Below are the code and all the weights of a small trained network. Each question names an input and a target symbol and asks about switching units off, where a switched-off unit gives its printed mean instead of its output.

import numpy as np


def w(rows, s, z=0):
    codes = np.array(rows[::2]) - 128.0
    scale = np.full(codes.shape[1], s)
    scale[-1] = z or s
    return codes * scale


def norm(h):
    return h / np.sqrt((h * h).mean(-1, keepdims=True) + 1e-5)


def f(y):
    return np.maximum(y, 0)


def softmax(a):
    e = np.exp(a - a.max(-1, keepdims=True))
    return e / e.sum(-1, keepdims=True)


def log_softmax(a):
    a = a - a.max(-1, keepdims=True)
    return a - np.log(np.exp(a).sum(-1, keepdims=True))


def net(x, mask):
    ids = ['ΔΛΨθτω'.index(c) for c in x.split()]
    T = len(ids)
    res = E[ids] + P[:T]
    u = 0
    for l in range(2):
        q, k, v = (norm(res) @ M[l].T for M in (Q, K, V))
        z = softmax(np.where(np.tri(T) > 0, q @ k.T / 2**0.5, -1e9)) @ v
        res = res + np.where(mask[u], z, O[l][:, -1]) @ O[l][:, :-1]
        u += 1
        y = f(norm(res) @ A[l][:, :-1].T + A[l][:, -1])
        res = res + np.where(mask[u : u + 4], y, B[l][:, -1]) @ B[l][:, :-1]
        u += 4
    return log_softmax(norm(res)[-1] @ U[:, :-1].T + U[:, -1])


Q, K, V, O, A, B = {}, {}, {}, {}, {}, {}
E = w([
[222,93,117,70,140,130,112],'Δ',
[132,95,138,173,121,136,82],'Λ',
[172,94,117,118,154,157,87],'Ψ',
[135,123,107,88,98,142,21],'θ',
[111,112,143,152,76,102,88],'τ',
[79,196,91,166,254,74,165],'ω',
],0.0054)
P = w([
[103,164,175,197,117,155,255],'0',
[114,112,187,127,84,159,59],'1',
[138,169,143,100,50,137,23],'2',
[87,111,151,121,103,68,97],'3',
[121,83,125,131,126,67,147],'4',
[134,128,138,141,108,159,111],'5',
[138,117,119,153,107,158,135],'6',
[141,117,95,155,94,157,147],'7',
[153,125,86,152,85,162,150],'8',
[150,124,75,149,74,165,144],'9',
],0.0034)
Q[0] = w([
[194,47,66,185,4,212,58],'L0H1',
[153,244,109,170,134,252,179],'L0H1',
],0.0026)
K[0] = w([
[65,190,22,197,183,127,247],'L0H1',
[140,38,252,209,131,150,199],'L0H1',
],0.0034)
V[0] = w([
[134,144,131,83,75,215,98],'L0H1',
[112,207,94,212,254,122,143],'L0H1',
],0.0035)
O[0] = w([
[110,251,151,224,123,220,223,255],'L0H1',
[188,154,102,40,206,2,150,247],'L0H1',
],0.0049,0.00025)
A[0] = w([
[99,202,94,168,183,74,124,246],'L0N1',
[198,92,40,82,159,127,139,146],'L0N2',
[177,134,119,114,97,149,62,82],'L0N3',
[4,124,18,153,176,118,238,96],'L0N4',
],0.0034,0.0012)
B[0] = w([
[84,95,211,113,131,54,2,185],'L0N1',
[119,157,104,145,122,128,98,254],'L0N2',
[80,120,128,137,123,70,201,233],'L0N3',
[160,100,143,128,121,164,30,173],'L0N4',
],0.0056,0.0025)
Q[1] = w([
[74,111,254,197,162,232,36],'L1H1',
[81,157,158,45,241,23,173],'L1H1',
],0.004)
K[1] = w([
[166,203,230,154,163,160,189],'L1H1',
[102,69,71,127,72,254,56],'L1H1',
],0.005)
V[1] = w([
[173,77,165,171,204,13,97],'L1H1',
[215,197,126,147,255,140,121],'L1H1',
],0.0035)
O[1] = w([
[59,101,17,136,79,138,143,255],'L1H1',
[252,158,141,254,88,90,63,179],'L1H1',
],0.0051,0.0033)
A[1] = w([
[169,128,146,53,151,28,129,212],'L1N1',
[117,255,249,209,209,191,84,253],'L1N2',
[34,142,253,66,154,178,191,252],'L1N3',
[47,152,128,140,36,149,88,159],'L1N4',
],0.004,0.00059)
B[1] = w([
[105,253,211,99,238,40,61,198],'L1N1',
[147,113,104,59,169,45,229,216],'L1N2',
[130,239,98,190,92,158,2,230],'L1N3',
[195,76,116,58,218,133,212,252],'L1N4',
],0.0043,0.0027)
U = w([
[203,58,207,87,155,155,199,28],'Δ',
[40,24,40,75,124,157,240,55],'Λ',
[210,122,58,235,84,113,73,211],'Ψ',
[174,215,183,112,190,183,206,110],'θ',
[39,175,116,74,124,254,46,254],'τ',
[106,148,165,81,222,37,44,64],'ω',
],0.0046,0.0006)

Each question gives the input, a string of symbols that net reads in full, and the target symbol t.
The units are the heads (2 rows each of Q, K, V and O) and the neurons (one row each of A and B). Each row of codes is followed by its name. A weight is (code - 128) times the scale printed after its matrix; where a second scale follows, it is the last column's (O, A, B and U).
mask holds one flag per unit, layer by layer, with each layer's heads first. A switched-off unit (its flag False) gives its mean, the last column of its rows in O or B, instead of its output. The means were averaged over made-up inputs and are rounded, as every weight is.
A unit's drop is (log p(t) with every unit on - log p(t) with that unit switched off) / (log p(t) with every unit on - log p(t) with every unit switched off).
The circuit of an input: a set's keep is (log p(t) with only the set's units on - log p(t) with every unit switched off) / (log p(t) with every unit on - log p(t) with every unit switched off). Starting from all 10 units, units are removed one at a time, each time the one whose removal leaves the highest keep (on an exact tie, the one counted first), for as long as the keep stays at least 0.8.
circuit, biggest first: the units of the circuit, biggest drop first
most important unit: the unit with the biggest drop
top k neurons: the k neurons with the biggest drops, biggest first
drop when u is switched off: that unit's drop, to one decimal
input Δ Ψ Ψ Ψ Ψ θ τ Ψ, target Δ: circuit, biggest first	[L0H1 L1H1 L1N2 L1N3]
input τ Ψ Ψ Λ Ψ Ψ Δ, target τ: circuit, biggest first	[L1H1 L0H1 L1N3]
input ω θ Ψ Λ Δ ω Ψ τ Ψ Ψ, target ω: circuit, biggest first	[L0H1]
input Ψ τ τ Ψ Λ Δ Δ ω τ, target ω: circuit, biggest first	[L0H1 L1N1]
input Ψ Ψ Λ Ψ Ψ Ψ ω θ, target ω: circuit, biggest first	[L0H1 L1N1]
input Ψ Λ Ψ Ψ, target Ψ: circuit, biggest first	[L0H1 L1H1]
input θ τ Δ, target θ: circuit, biggest first	[L0H1 L1H1 L1N2]
input Ψ Λ Ψ Ψ ω Ψ τ Λ, target Λ: top 2 neurons	[L1N3 L0N1]
input Λ Ψ τ τ Δ ω τ Ψ Ψ, target Λ: circuit, biggest first	[L1H1 L0N4]
input Δ Ψ τ Ψ Ψ Ψ τ, target Δ: circuit, biggest first	[L1H1 L0H1 L1N4]
input Ψ τ τ τ ω τ Λ τ θ, target Λ: circuit, biggest first	[L1H1 L1N3 L0N3]
input τ τ Δ Ψ Ψ Λ, target τ: circuit, biggest first	[L1H1 L1N3]
input Λ Ψ θ τ Δ, target Λ: circuit, biggest first	[L0H1 L1H1]
input τ Λ Δ ω Ψ Δ Ψ Λ Δ, target Λ: top 2 neurons	[L1N3 L0N3]
input θ Ψ Ψ Ψ τ Ψ Ψ Ψ Δ, target θ: circuit, biggest first	[L0H1 L1H1]
input θ Δ Ψ Ψ Ψ Δ Ψ, target θ: top 2 neurons	[L1N2 L1N3]
input ω τ τ τ ω Ψ Λ τ τ, target ω: circuit, biggest first	[L0H1]
input τ Λ Ψ Ψ Ψ τ ω Δ, target ω: top 2 neurons	[L1N1 L1N4]
input Δ Λ Ψ Ψ τ, target Δ: top 2 neurons	[L1N4 L0N3]
input τ Ψ Ψ, target τ: most important unit	L1H1
input θ τ θ, target θ: top 2 neurons	[L1N2 L1N4]
input Ψ Ψ τ τ Ψ Ψ ω Ψ Ψ, target ω: drop when L0H1 is switched off	1.8
input τ Δ Λ τ Ψ Ψ Λ Ψ Ψ, target τ: drop when L0H1 is switched off	0.9
input Ψ ω Ψ τ τ τ Λ, target Λ: drop when L1H1 is switched off	0.5
input τ Λ Ψ Δ θ Ψ τ, target τ: drop when L1N3 is switched off	0.7
